z_256: [117 107 139 110 119 153 125  83  86]
z_224: [138 135  85 135  87 127  75 127  90]
z_437: [ 89  91 181 101 130 155  80 104 170]
z_997: [ 91 101 170 104  89  79 155 181 130]
order: [ 75  85  87  90 127 127 135 135 138] | z_224
order: [170 104  80 155 130 101 181  91  89] | z_437

z_806: [123 125 123 121 122 130 132 127 126 137 120 136 132 113 125 117]
z_379: [126 125 138 128 119 125 174 149 138 120 120 129 127 127 151 130]
z_143: [130 129 122 128 127 131 116 120 125 126 132 114 127 133 118 118]
z_101: [122 117 111 116 123 121 159 116  94 131 129 161 128 123 139 128]
z_209: [125 123 125 130 126 137 113 122 123 128 132 117 132 136 121 120]
z_235: [131 121 119 123 121 129 123 123 124 119 127 120 128 138 129 108]
z_110: [126 130 112 128 129 137 111 125 125 126 134 129 136 120 118 122]
z_369: [128 131 110 123 128 130 117 115 132 122 129 138 131 126 130 128]
z_40: [133 127 109 121 120 128 125 129 124 117 127 132 129 116 127 106]
z_257: [128 134 122 134 132 129 128 137 129 123 130 138 122 104 127 109]
z_284: [123 136 114 123 139 130 125 130 134 141 128 143 135 112 131 136]
order: [120 127 123 125 126 130 132 132 136 121 123 122 137 125 113 117] | z_806
order: [113 117 120 121 122 123 123 125 125 126 128 130 132 132 136 137] | z_209
order: [134 130 123 123 112 136 125 128 114 143 130 131 141 136 135 139] | z_284

z_274: [135  92 112 149  99 138 115 137]
z_436: [134 156 144  82 115  99 105 133]
z_404: [124 169 129 104 111  74 128  99]
z_839: [134 144 143 132 126 103 110 125]
z_124: [ 82 133  99 115 105 156 144 133]
z_770: [128 104 129 124  74 169  99 110]
order: [105 156 133 133  82 144  99 115] | z_124
order: [ 99 128  74 111 104 129 169 124] | z_404
order: [133 105  99 115  82 144 156 134] | z_436

z_259: [107 108 159 142]
z_432: [129 134 104  97]
z_972: [ 88 158 130 131]
z_319: [125 148 124 139]
z_251: [117 157 131 136]
z_430: [130 117 136 157]
z_881: [141 133 141 147]
z_842: [155 137 130 120]
z_165: [120 158 110 149]
order: [157 131 117 136] | z_251
order: [134 104  97 129] | z_432
order: [107 108 142 159] | z_259
order: [142 107 108 159] | z_259
order: [147 141 133 141] | z_881
order: [117 130 157 136] | z_430

z_333: [122 136 130 128 133 129 123 131 132 116 126 129 106 181 126 124 105 136
 137 126 127 130 125 140 116 127 105 120 140 130 159 165 124]
z_442: [120 116 126 140 129 123 136 126 126 130 122 136 105 128 131 130 137 106
 181 140 127 116 105 165 159 130 125 133 132 124 124 126 129]
z_253: [116 129 122 132 140 120 123 116 125 127 137 124 124 127 136 126 140 131
 130 106 130 104 129 136 159 105 128 126 165 130 181 126 133]
order: [104 105 106 116 116 120 122 123 124 124 125 126 126 126 127 127 128 129
 129 130 130 130 131 132 133 136 136 137 140 140 159 165 181] | z_253
order: [105 105 106 116 116 120 122 123 124 124 125 126 126 126 127 127 128 129
 129 130 130 130 131 132 133 136 136 137 140 140 159 165 181] | z_333
order: [130 127 131 137 136 128 126 165 129 126 132 140 116 140 124 122 123 130
 127 159 126 124 105 120 105 130 133 116 129 106 136 125 181] | z_333
order: [126 128 116 124 105 131 127 126 140 116 129 165 133 136 120 130 129 136
 125 105 126 137 130 132 140 181 106 122 124 130 126 123 159] | z_442
order: [122 132 140 105 126 130 124 120 129 116 123 137 129 159 165 136 181 126
 127 124 125 136 131 133 126 116 130 140 130 128 105 127 106] | z_333
order: [120 140 130 159 165 124 122 136 130 128 133 129 123 131 132 116 126 129
 106 181 126 124 105 136 137 126 127 130 125 140 116 127 105] | z_333
order: [124 122 136 130 128 133 129 123 131 132 116 126 129 106 181 126 124 105
 136 137 126 127 130 125 140 116 127 105 120 140 130 159 165] | z_333

